Below is a small trained network, with its code and all its weights. Each question gives an input and a target symbol and asks what happens when units are switched off, that is, made to give their printed mean instead of their output.

import numpy as np


def w(rows, s, z=0):
    codes = np.array(rows[::2]) - 128.0
    scale = np.full(codes.shape[1], s)
    scale[-1] = z or s
    return codes * scale


def norm(h):
    return h / np.sqrt((h * h).mean(-1, keepdims=True) + 1e-5)


def f(y):
    return np.maximum(y, 0)


def softmax(a):
    e = np.exp(a - a.max(-1, keepdims=True))
    return e / e.sum(-1, keepdims=True)


def log_softmax(a):
    a = a - a.max(-1, keepdims=True)
    return a - np.log(np.exp(a).sum(-1, keepdims=True))


def net(x, mask):
    ids = ['ΓΔΞεηθμστ'.index(c) for c in x.split()]
    T = len(ids)
    res = E[ids] + P[:T]
    u = 0
    for l in range(2):
        r = norm(res)
        for j in range(2):
            rows = slice(2 * j, 2 * j + 2)
            q, k, v = (r @ M[l][rows].T for M in (Q, K, V))
            z = softmax(np.where(np.tri(T) > 0, q @ k.T / 2**0.5, -1e9)) @ v
            o = O[l][rows]
            res = res + np.where(mask[u + j], z, o[:, -1]) @ o[:, :-1]
        u += 2
        y = f(norm(res) @ A[l][:, :-1].T + A[l][:, -1])
        res = res + np.where(mask[u : u + 8], y, B[l][:, -1]) @ B[l][:, :-1]
        u += 8
    return log_softmax(norm(res)[-1] @ U[:, :-1].T + U[:, -1])


Q, K, V, O, A, B = {}, {}, {}, {}, {}, {}
E = w([
[44,121,109,97,120,125,147],'Γ',
[42,135,108,123,119,72,92],'Δ',
[103,173,120,111,85,106,188],'Ξ',
[51,132,120,108,180,83,70],'ε',
[111,129,174,80,165,61,225],'η',
[153,129,207,88,253,103,173],'θ',
[53,98,105,131,111,111,193],'μ',
[104,92,128,145,110,29,155],'σ',
[130,89,159,108,126,36,104],'τ',
],0.0056)
P = w([
[251,163,114,117,159,185,139],'0',
[91,114,133,116,149,85,92],'1',
[105,122,152,137,135,73,108],'2',
[118,115,166,135,128,83,132],'3',
[117,92,170,137,124,113,128],'4',
[132,80,171,134,126,122,136],'5',
[161,67,160,130,127,135,137],'6',
],0.0035)
Q[0] = w([
[79,158,174,80,178,155,135],'0.h0',
[168,143,55,246,52,203,84],'0.h0',
[136,151,129,141,107,89,2],'0.h1',
[77,58,198,65,158,76,112],'0.h1',
],0.0055)
K[0] = w([
[137,101,123,74,68,90,91],'0.h0',
[83,191,52,123,173,204,199],'0.h0',
[177,143,45,122,130,231,174],'0.h1',
[139,3,160,180,131,125,161],'0.h1',
],0.005)
V[0] = w([
[102,146,216,106,154,69,60],'0.h0',
[129,58,126,65,126,202,201],'0.h0',
[191,54,139,131,85,164,138],'0.h1',
[78,82,156,160,250,97,35],'0.h1',
],0.0022)
O[0] = w([
[67,97,158,198,126,138,224,254],'0.h0',
[189,182,163,190,142,142,64,85],'0.h0',
[167,161,120,149,150,1,172,88],'0.h1',
[175,146,110,122,180,182,51,225],'0.h1',
],0.0037,0.0022)
A[0] = w([
[127,180,175,117,135,97,201,184],'0.n0',
[138,177,76,45,109,210,80,15],'0.n1',
[70,109,138,88,60,98,200,132],'0.n2',
[71,90,153,97,160,80,215,176],'0.n3',
[115,83,143,209,238,104,97,49],'0.n4',
[177,217,61,52,71,119,108,30],'0.n5',
[163,144,166,63,252,88,184,117],'0.n6',
[60,96,130,122,149,192,114,254],'0.n7',
],0.0037,0.00098)
B[0] = w([
[63,69,123,70,154,210,42,188],'0.n0',
[140,227,143,135,121,4,156,133],'0.n1',
[144,110,154,129,238,172,108,186],'0.n2',
[160,212,82,178,133,205,71,253],'0.n3',
[97,172,134,164,4,126,167,198],'0.n4',
[95,95,101,196,102,141,12,134],'0.n5',
[83,129,19,155,26,159,92,241],'0.n6',
[249,161,157,103,102,89,202,166],'0.n7',
],0.0026,0.0057)
Q[1] = w([
[71,154,136,202,202,189,148],'1.h0',
[201,145,87,42,166,253,209],'1.h0',
[221,150,103,41,115,188,180],'1.h1',
[113,126,153,112,209,237,181],'1.h1',
],0.0056)
K[1] = w([
[157,62,182,186,106,88,128],'1.h0',
[33,40,250,194,111,189,144],'1.h0',
[58,77,230,105,213,191,167],'1.h1',
[128,1,217,203,144,123,173],'1.h1',
],0.006)
V[1] = w([
[151,160,143,133,207,131,37],'1.h0',
[187,47,188,118,83,81,2],'1.h0',
[98,155,81,6,117,194,91],'1.h1',
[162,156,198,15,111,79,131],'1.h1',
],0.004)
O[1] = w([
[115,94,166,47,224,169,67,250],'1.h0',
[64,94,224,74,89,81,159,77],'1.h0',
[170,115,125,148,116,165,254,174],'1.h1',
[105,122,160,64,77,207,129,28],'1.h1',
],0.0046,0.0017)
A[1] = w([
[102,33,136,173,162,147,154,180],'1.n0',
[65,132,171,141,49,2,76,143],'1.n1',
[133,122,105,94,35,197,214,75],'1.n2',
[146,72,158,167,159,35,62,128],'1.n3',
[138,121,40,151,214,147,66,180],'1.n4',
[162,179,85,164,23,62,53,110],'1.n5',
[93,84,205,46,129,97,131,170],'1.n6',
[159,86,109,67,139,235,146,8],'1.n7',
],0.0048,0.0016)
B[1] = w([
[142,178,103,110,145,160,94,205],'1.n0',
[238,134,130,115,117,173,161,196],'1.n1',
[45,178,67,122,15,109,87,143],'1.n2',
[38,137,139,90,121,97,135,198],'1.n3',
[142,62,151,124,65,98,116,253],'1.n4',
[146,236,186,181,179,141,59,143],'1.n5',
[115,120,106,202,131,159,141,187],'1.n6',
[180,167,117,3,173,100,188,167],'1.n7',
],0.0056,0.0057)
U = w([
[38,128,161,187,212,245,141,129],'Γ',
[86,197,79,54,28,170,110,62],'Δ',
[110,134,83,153,87,140,163,98],'Ξ',
[212,79,155,21,212,173,154,130],'ε',
[214,40,63,253,140,142,81,72],'η',
[50,37,155,88,102,80,41,217],'θ',
[101,115,121,148,198,27,222,91],'μ',
[174,236,197,157,146,91,71,125],'σ',
[153,83,191,130,20,149,242,250],'τ',
],0.006,0.0016)

Each question gives the input, a string of symbols that net reads in full, and the target symbol t.
The units are the heads (2 rows each of Q, K, V and O) and the neurons (one row each of A and B). Each row of codes is followed by its name. A weight is (code - 128) times the scale printed after its matrix; where a second scale follows, it is the last column's (O, A, B and U).
mask holds one flag per unit, layer by layer, with each layer's heads first. A switched-off unit (its flag False) gives its mean, the last column of its rows in O or B, instead of its output. The means were averaged over made-up inputs and are rounded, as every weight is.
A unit's drop is (log p(t) with every unit on - log p(t) with that unit switched off) / (log p(t) with every unit on - log p(t) with every unit switched off).
The circuit of an input: a set's keep is (log p(t) with only the set's units on - log p(t) with every unit switched off) / (log p(t) with every unit on - log p(t) with every unit switched off). Starting from the 12 units with the biggest drops (on a tie, the unit counted first), units are removed one at a time, each time the one whose removal leaves the highest keep (on an exact tie, the one counted first), for as long as the keep stays at least 0.8.
units of the circuit, in order: the units of the circuit, biggest drop first
most important unit: the unit with the biggest drop
top k neurons: the k neurons with the biggest drops, biggest first
top k neurons in layer l: the k neurons of layer l with the biggest drops, biggest first
heads that matter: for each layer, one digit per head in row order, 1 if its drop is at least 0.15 and else 0, layers parted by /
input τ τ τ θ μ θ τ, target τ: units of the circuit, in order => [1.h0, 1.n1, 1.n6, 0.n3]
input η Γ ε, target η: units of the circuit, in order => [1.h0, 1.h1, 1.n4]
input σ σ Ξ, target θ: top neuron => [0.n2]
input τ τ θ τ, target τ: units of the circuit, in order => [1.h0, 1.n1, 1.n6]
input ε θ Γ θ Ξ, target ε: heads that matter => 00 / 10
input μ θ θ θ σ, target μ: units of the circuit, in order => [0.n6, 1.n4]
input θ μ Ξ θ, target η: units of the circuit, in order => [0.n6, 1.h0]
input θ μ σ σ σ θ μ, target θ: units of the circuit, in order => [1.h1, 0.n6]
input Γ τ θ θ τ, target Γ: heads that matter => 10 / 00
input σ Γ σ η θ σ, target σ: top 4 neurons in layer 1 => [1.n1, 1.n5, 1.n3, 1.n4]
input τ μ σ, target τ: units of the circuit, in order => [1.n1, 1.h0]
input τ Δ Δ Γ, target ε: units of the circuit, in order => [0.n6, 0.n4, 0.n7, 1.n3]
input τ σ Γ τ θ Δ, target τ: units of the circuit, in order => [1.h0, 1.n1, 0.n0]
input σ θ σ Δ θ Δ μ, target η: most important unit => 1.h1
input μ μ θ θ, target η: top 2 neurons => [0.n6, 0.n2]
input μ τ τ μ Ξ, target Γ: heads that matter => 00 / 11
input σ θ θ τ σ θ σ, target σ: heads that matter => 01 / 11
input θ μ τ ε μ, target Γ: units of the circuit, in order => [0.n6, 1.n4]
input θ θ τ θ τ η, target Γ: heads that matter => 00 / 10
input η ε θ τ, target η: heads that matter => 10 / 11
input Γ Δ σ η σ θ σ, target Γ: heads that matter => 10 / 01
input μ θ θ θ μ μ Δ, target μ: heads that matter => 11 / 01
input θ τ θ τ Ξ σ, target θ: most important unit => 1.n3
